-4 -12 -2 -12 23 16 -5
-13 -2 0 13 -12 -9 2
-9 -19 -1 -13 35 10 -5
-> 10

7 -6 -3 -17 -17
10 -12 -11 -23 -5
-32 -22 -28 5 9
-> 5

5 32 10 0 17 5
1 -1 24 7 10 5
1 4 12 2 5 5
-> 5

29 -22 -7 -11
37 0 1 23
14 -2 -5 12
-> -5

-32 18 10 43 -38 -43 35
-11 8 6 -20 -33 -11 25
27 31 28 15 -28 -37 14
-> -37

-38 5 -38 37 -7
6 -10 -3 37 37
17 -15 7 30 10
-> 30

39 -40 -7 -4 -30 8 21
-29 -1 -29 -27 25 -2 -35
-4 35 -35 -9 27 -11 -14
-> -11

37 3 -26 23 26 30 -30
12 -6 14 -15 27 34 22
-1 22 9 -21 11 -2 -18
-> -2

-34 -28 5 10
28 -11 5 -32
-17 24 -8 32
-> -8
---
370,388,354,346,159,757,552
191,605,517,456,107,612,86
out 605

72,67,53,68,7
60,30,30,65,92
out 30

68,24,77,134,100,3,97
104,62,100,224,157,58,120
out 62

179,145,125,233,139
15,44,150,137,117
out 44

373,422,800,397,392,664,377
375,376,28,405,560,719,462
out 376

25,65,79,31,34,28
70,11,5,52,75,27
out 11

762,262,260,594,121,271,410
11,262,306,100,270,284,171
out 262
---
31 -12 -11 -7 -3 -17
8 10 -19 -4 -33 -13
-22 -7 -35 -2 -6 -26
Answer: 8

43 -8 18 -30
15 -9 4 5
Answer: 43

-6 11 -17 35
-21 13 28 17
Answer: -6

38 7 38 0 -18
-10 34 31 -22 39
Answer: 38

-6 21 3 -7 9
-6 40 17 9 -16
23 10 1 12 -31
Answer: -6

-19 -27 14 24 -21 -30
-1 -3 -5 -2 -1 -8
-4 -4 -38 -43 14 20
Answer: -1

-8 1 -36 9 -2 1 3
-11 4 10 -2 7 -4 1
5 -10 -32 -1 0 4 5
Answer: -11

-3 -5 -5 -34 1
27 -13 18 -26 -16
-25 -8 -10 -19 9
Answer: 27

39 -31 -40 -37
37 -37 -31 40
36 -34 -36 38
Answer: 37

7 -12 0 20 -14 -1 42
26 -44 19 -12 14 -4 4
Answer: 7
---
-5 -6 -4 -6 -28 34
-6 -8 8 -19 5 -19
→ -6

20 21 -24 27 -36 20 37 → -36

-27 8 -36 31 → 8

33 -24 0 -2 → -24

12 -16 19 -5 -39 → 19

27 -25 43 -20 -2 -19 → -20
---
-8 8 -8 18 -2 2 10
-3 -22 -17 -36 -12 -9 -14
-12 5 21 -2 -4 -19 -2
| 21, -36

42 21 2 8 -3 -16 2 | 42, -16

0 -9 -8 -1 -17 -20
11 -10 3 18 -11 -6
-26 -19 -20 -10 -34 -36
| 18, -36

-37 6 -15 -12 -30 5 | 6, -37

22 -8 13 19 36 34 | 36, -8

-12 -3 16 1 2 -20
-3 -33 -10 9 12 6
16 25 -34 -5 -5 32
| 32, -34

-7 19 31 -8
-7 18 16 -10
| 31, -10

8 -42 3 -8 -9 -15 | 8, -42
---
[[-28 -33 -10 -38 -19]
 [ -4   6 -27  -2  -1]
 [ 30  14  28  12  29]] | 28

[[  0   0  14  -9]
 [  5 -12 -18   2]
 [ -4   0 -14  38]] | 0

[[ 11  14 -18 -14  21]
 [ 11  14 -19 -15  22]
 [ -4  -1  16  -6 -32]] | 16

[[  9 -30 -41 -43 -21]
 [ -4 -33  22  -1  26]
 [  8  22   8  11  14]] | 8

[[-25 -37  40  -7]
 [ -1  -7  -9  29]
 [-23 -32  11  21]] | -32

[[-37  11   2 -27  41 -15 -39]
 [-38 -13  22  35  -8 -28 -31]
 [-38 -12  31  18 -21 -27  15]] | -21

[[-16   1   1 -35  18   2  -9]
 [ -5  -7   3  12  -5 -11 -41]
 [ -6   9 -18  19  -5  -9  -2]] | -5

[[ 27 -34   4  -2  -2  31  -5]
 [ 31 -19  14   0 -13  27   5]
 [ 14 -41  -2   1  -3  28  -9]] | -3

[[-31  31 -32   7]
 [ -8   1  41   9]
 [ -9   1  35   7]] | 1
---
[[164  89 176  88  89 129 110]
 [ 69 218  54 168 109 166  66]
 [156  91 157  86  79 122  88]] → 89

[[776 547 450 308 482 348]
 [454 583 329 627 124 831]
 [603 406 632 300 837  76]] → 547

[[ -60 -176   90  136]
 [ 959 -437    3 -152]
 [  45  362 -555  233]] → -176

[[45 43 25 32  9]
 [25 30 26 90 38]
 [28 35 28 93 42]] → 43

[[5 7 6 3]
 [1 2 6 3]
 [4 5 6 7]] → 7

[[-504  -31 -463  271  223   -3  174]
 [ 435  861  364 -176  421 -148 -179]
 [ 213  -24  198    3 -240  475  -37]] → -31

[[499 567 452 210]
 [565 803 833 677]
 [614 482 518 732]] → 567
---
5384  6439  8983  5922  7035  2973 yields 7035

  5    6    3  -23   30  -22  -32 yields 30

 45  -44   15    3   22 yields 22

30  20  70  73  88 yields 88

390  286  415  357  238
657  683  617  796  467
yields 238

905  766  345  457  203  776  814
325  765  234  955  301  734  403
yields 203

3  3  0  1  3
0  1  7  2  5
yields 3
---
[349 509 403 883 453 190 421] result: 883, 883

[[410 531 568 380 380 466 164]
 [148 394 453 386 373 352 412]
 [312 322 751 387 410 452 545]] result: 386, 751

[ 142 -800  -37  839  236] result: -37, 839

[117 937 658  12 731 325 872] result: 12, 937

[7999 7736 2380 6132 4970 1022 4368] result: 6132, 7999

[-613  939 -326 -774 -708] result: -326, 939
---
-0.15,0.15,-0.03,0.01,-0.12,0.07 => 0.07, -0.15

26.930,13.266,204.764,154.577
43.837,66.011,-114.051,66.105
26.663,-20.378,-8.279,19.757
=> 154.577, 26.663

-4.371,10.629,3.312,8.857,14.537,-3.509,-11.566 => -11.566, -4.371

-0.3,-1.5,1.1,-0.3,-0.7
-0.4,0.0,1.4,-1.5,0.8
=> -0.7, -0.4

-0.08,-0.01,-0.16,-0.02,-0.15,0.15 => 0.15, -0.08

-9.5,-10.0,14.6,4.2,16.3 => 16.3, -9.5

-0.767,1.384,-0.545,-0.956,-0.871 => -0.871, -0.767

0.015,-0.168,0.116,-0.189,0.096 => 0.096, 0.015

-163.40,109.89,-178.58,-97.99,-10.09,8.86 => 8.86, -163.40

8.0,-11.1,4.5,10.7,5.0,15.1 => 15.1, 8.0
---
array([[7, 4, 6, 6],
       [3, 0, 9, 3],
       [6, 4, 9, 8]]) → 3

array([[27, 55, 98, 71, 70, 47],
       [58, 77, 67, 71, 26, 80],
       [32, 23, 92, 91, 79, 57]]) → 80

array([[231, 798, 407,  92, 347],
       [323, 449, 534, 394, 479],
       [158, 640, 279, 277, 291]]) → 479

array([[-241, -125,  732,  166, -229, -710, -191],
       [ -19, -276, -361, -238, -582,  -68, -501],
       [-457, -151,  808,  321,  -59, -511,  -94]]) → -501

array([[195,  24,  18, 204,  38,   5,  17],
       [104, 123, 176,  65, 144, 114, 138],
       [ 59, 200, 213,  40, 205, 139, 202]]) → 138

array([[77, 50, 52,  7, 18],
       [57, 47, 46, 18, 12],
       [28, 29, 32, 37, 33]]) → 12
---
[[3780 3453 6991 3398 3249 6030 4352]
 [9145 4050 2966 6065 4716 7946 5624]
 [4752 5765 6457 3691 2571 4553 6082]] Answer: 6457

[[ 12  -6 -17  21  31  37]
 [  1 -17  -6  12  36 -10]
 [ 15  16  24 -32  27  40]] Answer: 24

[[79 58 25 39 42]
 [66 76 62 12 85]
 [14 37 31 39 15]] Answer: 31

[[ 321  614 -711 -648]
 [ 203  139 -421 -458]
 [ 107 -290 -397 -645]] Answer: -397

[[485  95 748 414 574]
 [570 482 711 720 554]
 [398 264 800 707 554]] Answer: 800

[[2 6 5 6 7 7 1]
 [3 5 4 4 8 6 5]
 [7 4 5 5 3 4 3]] Answer: 5
